Below is a small trained network, with its code and all its weights. Each question gives an input and a class and asks what happens when units are switched off, that is, made to give their printed mean instead of their output.

import numpy as np


def w(rows, s, z=0):
    codes = np.array(rows[::2]) - 128.0
    scale = np.full(codes.shape[1], s)
    scale[-1] = z or s
    return codes * scale


def f(y):
    return np.maximum(y, 0)


def log_softmax(a):
    a = a - a.max(-1, keepdims=True)
    return a - np.log(np.exp(a).sum(-1, keepdims=True))


def net(x, mask):
    res = np.array(x, float).reshape(1, 8) / 4 @ E
    y = f(res @ A[0][:, :-1].T + A[0][:, -1])
    res = res + np.where(mask, y, B[0][:, -1]) @ B[0][:, :-1]
    return log_softmax(res[-1] @ U[:, :-1].T + U[:, -1])


A, B = {}, {}
E = w([
[129,130,126,130,129],'x0',
[129,133,120,132,134],'x1',
[99,236,175,50,176],'x2',
[127,126,132,125,125],'x3',
[182,67,195,113,252],'x4',
[17,106,146,203,169],'x5',
[129,132,113,132,136],'x6',
[128,129,130,131,127],'x7',
],0.011)
A[0] = w([
[167,192,158,123,151,115],'N1',
[88,188,151,121,137,125],'N2',
[162,77,109,183,104,252],'N3',
[251,106,141,84,173,163],'N4',
[107,169,121,110,134,95],'N5',
[30,145,124,160,78,128],'N6',
[162,156,111,117,84,183],'N7',
[100,103,147,137,159,56],'N8',
[93,93,106,129,97,168],'N9',
[131,84,138,140,165,137],'N10',
[159,157,105,94,65,168],'N11',
[203,159,128,131,70,187],'N12',
[42,116,128,143,115,144],'N13',
[74,69,172,157,227,3],'N14',
[56,142,109,150,115,130],'N15',
[146,148,133,152,118,134],'N16',
[106,102,153,158,187,62],'N17',
[176,66,112,152,111,223],'N18',
[85,226,164,66,165,153],'N19',
[116,108,129,112,101,104],'N20',
[130,101,136,161,125,109],'N21',
[165,166,87,103,64,214],'N22',
[171,163,116,119,75,197],'N23',
[126,153,105,117,76,204],'N24',
[129,105,165,84,124,99],'N25',
[205,126,118,129,153,118],'N26',
[137,81,93,131,100,212],'N27',
[75,135,120,146,111,136],'N28',
[119,146,156,152,159,80],'N29',
[149,55,94,159,107,246],'N30',
[144,127,140,125,138,94],'N31',
],0.018,0.0054)
B[0] = w([
[152,100,94,140,54,183],'N1',
[113,125,72,146,186,187],'N2',
[156,150,229,111,96,215],'N3',
[216,39,113,150,132,237],'N4',
[125,130,85,137,157,163],'N5',
[197,180,138,137,146,214],'N6',
[85,133,143,125,112,189],'N7',
[93,138,135,119,109,158],'N8',
[149,159,160,127,106,174],'N9',
[93,108,128,164,147,174],'N10',
[80,119,99,135,92,206],'N11',
[73,97,143,95,132,205],'N12',
[157,176,125,163,134,188],'N13',
[14,123,131,114,88,217],'N14',
[175,171,134,123,138,186],'N15',
[125,134,139,119,137,139],'N16',
[78,133,133,83,109,179],'N17',
[111,120,179,130,197,206],'N18',
[132,129,2,89,120,249],'N19',
[124,132,136,146,132,142],'N20',
[132,138,154,135,111,156],'N21',
[54,128,129,123,104,222],'N22',
[73,119,144,122,118,199],'N23',
[75,154,129,136,140,197],'N24',
[126,84,111,138,145,153],'N25',
[162,88,141,102,149,177],'N26',
[126,137,170,153,120,190],'N27',
[170,155,138,115,129,173],'N28',
[114,139,127,95,123,156],'N29',
[110,132,195,180,157,218],'N30',
[135,119,120,119,137,141],'N31',
],0.044,0.02)
U = w([
[53,124,226,120,97,241],'0',
[57,135,71,62,78,250],'1',
[219,31,220,143,161,94],'2',
[255,45,81,63,90,101],'3',
[220,218,203,161,124,20],'4',
[216,227,62,117,151,27],'5',
],0.0071,0.0019)

Each question gives the input, the list of numbers given to net, and the class t.
The units are the neurons (one row each of A and B). Each row of codes is followed by its name. A weight is (code - 128) times the scale printed after its matrix; where a second scale follows, it is the last column's (A, B and U).
mask holds one flag per neuron, in row order. A switched-off neuron (its flag False) gives its mean, the last column of its row in B, instead of its output. The means were averaged over made-up inputs and are rounded, as every weight is.
A unit's drop is (log p(t) with every unit on - log p(t) with that unit switched off) / (log p(t) with every unit on - log p(t) with every unit switched off).
The circuit of an input: a set's keep is (log p(t) with only the set's units on - log p(t) with every unit switched off) / (log p(t) with every unit on - log p(t) with every unit switched off). Starting from the 12 units with the biggest drops (on a tie, the unit counted first), units are removed one at a time, each time the one whose removal leaves the highest keep (on an exact tie, the one counted first), for as long as the keep stays at least 0.8.
circuit, biggest first: the units of the circuit, biggest drop first
unit that matters most: the unit with the biggest drop
top k neurons: the k neurons with the biggest drops, biggest first
drop of u: that unit's drop, to one decimal
input [-8,-5,2,-1,2,-7,-4,-4], class 3: circuit, biggest first : [N4]
input [-3,-4,2,-5,-7,0,-4,0], class 1: top 2 neurons : [N22, N11]
input [5,-2,1,7,2,6,-8,-1], class 1: top 3 neurons : [N30, N3, N14]
input [2,2,-5,2,-6,1,-4,0], class 4: top 2 neurons : [N6, N14]
input [1,2,7,6,7,0,-8,-5], class 3: top 2 neurons : [N4, N22]
input [3,3,-5,-8,5,0,1,0], class 2: top 2 neurons : [N4, N22]
input [-6,6,5,2,1,-4,-2,-6], class 3: top 2 neurons : [N4, N14]
input [-1,-6,-8,7,0,1,3,8], class 4: top 3 neurons : [N14, N4, N22]
input [3,-8,6,5,0,8,-3,-7], class 5: top 2 neurons : [N6, N13]
input [3,0,6,-5,8,-1,4,2], class 3: drop of N4 : 0.6
input [0,-5,0,-1,4,-2,-7,-2], class 2: drop of N19 : 0.5
input [-4,7,-7,-7,-2,4,1,0], class 4: drop of N21 : 0.0
input [5,0,1,5,0,-1,-7,-4], class 1: drop of N4 : 0.6
input [-4,-8,3,3,1,7,-6,-7], class 1: unit that matters most : N14
